Here is a tiny trained network, its code and every weight. The questions are about switching its units off for an input and a target symbol, where a switched-off unit gives its printed mean instead of its output.

import numpy as np


def w(rows, s, z=0):
    codes = np.array(rows[::2]) - 128.0
    scale = np.full(codes.shape[1], s)
    scale[-1] = z or s
    return codes * scale


def norm(h):
    return h / np.sqrt((h * h).mean(-1, keepdims=True) + 1e-5)


def f(y):
    return np.maximum(y, 0)


def softmax(a):
    e = np.exp(a - a.max(-1, keepdims=True))
    return e / e.sum(-1, keepdims=True)


def log_softmax(a):
    a = a - a.max(-1, keepdims=True)
    return a - np.log(np.exp(a).sum(-1, keepdims=True))


def net(x, mask):
    ids = ['αδεηθλμξπφψ'.index(c) for c in x.split()]
    T = len(ids)
    res = E[ids] + P[:T]
    u = 0
    for l in range(2):
        q, k, v = (norm(res) @ M[l].T for M in (Q, K, V))
        z = softmax(np.where(np.tri(T) > 0, q @ k.T / 3**0.5, -1e9)) @ v
        res = res + np.where(mask[u], z, O[l][:, -1]) @ O[l][:, :-1]
        u += 1
        y = f(norm(res) @ A[l][:, :-1].T + A[l][:, -1])
        res = res + np.where(mask[u : u + 4], y, B[l][:, -1]) @ B[l][:, :-1]
        u += 4
    return log_softmax(norm(res)[-1] @ U[:, :-1].T + U[:, -1])


Q, K, V, O, A, B = {}, {}, {}, {}, {}, {}
E = w([
[172,136,97,124,103],'α',
[167,143,117,99,80],'δ',
[53,4,75,44,80],'ε',
[123,150,140,130,136],'η',
[188,137,77,85,85],'θ',
[98,163,150,153,95],'λ',
[86,140,132,148,200],'μ',
[77,154,117,123,41],'ξ',
[106,133,71,165,143],'π',
[117,146,53,95,154],'φ',
[110,136,118,62,176],'ψ',
],0.024)
P = w([
[251,186,119,131,142],'0',
[211,199,115,116,113],'1',
[179,206,106,107,99],'2',
[157,180,111,95,107],'3',
[137,166,112,87,112],'4',
[116,149,112,87,118],'5',
[106,126,116,81,120],'6',
[97,104,110,78,129],'7',
[83,97,111,70,129],'8',
[68,89,112,68,129],'9',
],0.011)
Q[0] = w([
[163,42,142,234,183],'L0H0',
[197,94,167,207,104],'L0H0',
[82,155,52,2,192],'L0H0',
],0.0094)
K[0] = w([
[249,129,125,127,154],'L0H0',
[177,170,157,89,143],'L0H0',
[88,32,113,51,140],'L0H0',
],0.012)
V[0] = w([
[166,2,117,208,111],'L0H0',
[97,192,182,125,97],'L0H0',
[25,176,226,195,98],'L0H0',
],0.0055)
O[0] = w([
[134,158,18,115,172,2],'L0H0',
[28,35,241,193,202,198],'L0H0',
[254,65,29,135,196,199],'L0H0',
],0.0072,0.006)
A[0] = w([
[207,70,174,113,123,166],'L0N0',
[128,124,2,104,69,251],'L0N1',
[83,154,205,182,174,122],'L0N2',
[6,194,141,222,243,208],'L0N3',
],0.0062,0.002)
B[0] = w([
[190,82,143,62,2,170],'L0N0',
[8,144,181,217,109,173],'L0N1',
[182,124,60,57,55,227],'L0N2',
[187,123,54,77,45,255],'L0N3',
],0.0074,0.007)
Q[1] = w([
[98,122,37,77,30],'L1H0',
[91,236,148,216,248],'L1H0',
[87,143,62,65,138],'L1H0',
],0.015)
K[1] = w([
[2,49,108,78,179],'L1H0',
[229,241,195,183,144],'L1H0',
[33,66,179,157,168],'L1H0',
],0.0082)
V[1] = w([
[155,138,2,154,124],'L1H0',
[87,206,107,102,189],'L1H0',
[172,136,55,17,128],'L1H0',
],0.015)
O[1] = w([
[133,134,8,169,148,164],'L1H0',
[63,159,125,101,155,80],'L1H0',
[148,135,142,128,224,249],'L1H0',
],0.018,0.012)
A[1] = w([
[114,156,101,100,130,72],'L1N0',
[166,94,133,162,115,3],'L1N1',
[150,154,84,120,109,71],'L1N2',
[192,129,116,247,95,11],'L1N3',
],0.014,0.0052)
B[1] = w([
[154,135,74,9,128,153],'L1N0',
[165,46,95,61,139,185],'L1N1',
[101,82,138,231,85,176],'L1N2',
[71,73,141,35,191,254],'L1N3',
],0.013,0.0049)
U = w([
[64,69,113,122,115,87],'α',
[152,151,136,142,91,151],'δ',
[164,145,68,89,93,2],'ε',
[172,151,156,150,121,139],'η',
[172,172,124,158,91,202],'θ',
[181,10,139,119,128,85],'λ',
[154,144,83,160,226,106],'μ',
[127,88,141,187,33,217],'ξ',
[130,108,28,194,53,130],'π',
[94,185,100,70,112,115],'φ',
[68,130,210,133,182,193],'ψ',
],0.014,0.0043)

Each question gives the input, a string of symbols that net reads in full, and the target symbol t.
The units are the heads (3 rows each of Q, K, V and O) and the neurons (one row each of A and B). Each row of codes is followed by its name. A weight is (code - 128) times the scale printed after its matrix; where a second scale follows, it is the last column's (O, A, B and U).
mask holds one flag per unit, layer by layer, with each layer's heads first. A switched-off unit (its flag False) gives its mean, the last column of its rows in O or B, instead of its output. The means were averaged over made-up inputs and are rounded, as every weight is.
A unit's drop is (log p(t) with every unit on - log p(t) with that unit switched off) / (log p(t) with every unit on - log p(t) with every unit switched off).
The circuit of an input: a set's keep is (log p(t) with only the set's units on - log p(t) with every unit switched off) / (log p(t) with every unit on - log p(t) with every unit switched off). Starting from all 10 units, units are removed one at a time, each time the one whose removal leaves the highest keep (on an exact tie, the one counted first), for as long as the keep stays at least 0.8.
units of the circuit, in order: the units of the circuit, biggest drop first
most important unit: the unit with the biggest drop
k most important neurons: the k neurons with the biggest drops, biggest first
k most important neurons of layer l: the k neurons of layer l with the biggest drops, biggest first
input μ θ λ λ ξ θ λ μ π α, target π: most important unit => L1H0
input δ λ λ θ λ θ λ φ λ, target φ: 2 most important neurons => (L0N1, L0N2)
input η λ η, target λ: units of the circuit, in order => (L0H0, L1H0)
input π α λ π θ, target π: units of the circuit, in order => (L1H0, L0N1)
input μ δ λ π η, target π: units of the circuit, in order => (L1H0, L0N1)
input λ λ λ θ ξ λ λ, target ξ: units of the circuit, in order => (L1H0, L0N3)
input λ ψ λ μ, target ψ: units of the circuit, in order => (L1H0, L0H0)
input δ ξ η μ, target ξ: 2 most important neurons => (L0N3, L0N1)
input μ ε η, target φ: 3 most important neurons of layer 0 => (L0N3, L0N2, L0N0)
input ε λ λ μ θ, target π: units of the circuit, in order => (L0H0, L0N1, L1N2)
input μ λ ε, target α: 2 most important neurons => (L0N1, L0N3)
input δ η δ η μ μ α δ ξ λ, target ξ: units of the circuit, in order => (L1H0, L0N3, L0N2)
input φ η λ, target φ: 3 most important neurons of layer 0 => (L0N3, L0N2, L0N1)
input λ η λ λ α ψ μ, target ψ: units of the circuit, in order => (L1H0)
input η θ λ α λ λ λ μ π μ, target π: 2 most important neurons => (L0N3, L0N1)
input ξ λ ε η μ, target ε: 2 most important neurons of layer 0 => (L0N3, L0N1)
input λ α θ, target λ: 2 most important neurons of layer 0 => (L0N1, L0N2)
input λ ψ λ λ α η λ φ λ μ, target φ: 3 most important neurons => (L0N1, L0N2, L0N3)
input μ φ μ μ, target φ: 2 most important neurons => (L0N1, L0N3)
input μ μ η μ μ δ ψ μ θ, target ψ: 3 most important neurons => (L0N2, L0N3, L0N1)
input θ λ λ θ ψ η ε μ, target ε: 3 most important neurons => (L0N3, L0N1, L0N2)
input η ξ μ, target ξ: 2 most important neurons => (L0N3, L0N2)
input θ λ λ φ, target φ: 2 most important neurons => (L0N1, L1N0)
input μ π λ δ, target π: most important unit => L1H0
input ξ λ α, target ξ: 3 most important neurons of layer 0 => (L0N0, L0N3, L0N2)
input λ λ δ η λ λ φ δ, target φ: 2 most important neurons => (L0N1, L0N0)
input π λ λ, target π: units of the circuit, in order => (L1H0)
input μ π ξ λ η, target ξ: 3 most important neurons => (L0N3, L0N1, L0N2)
input η θ θ φ α λ η μ λ θ, target μ: 2 most important neurons => (L0N0, L0N3)
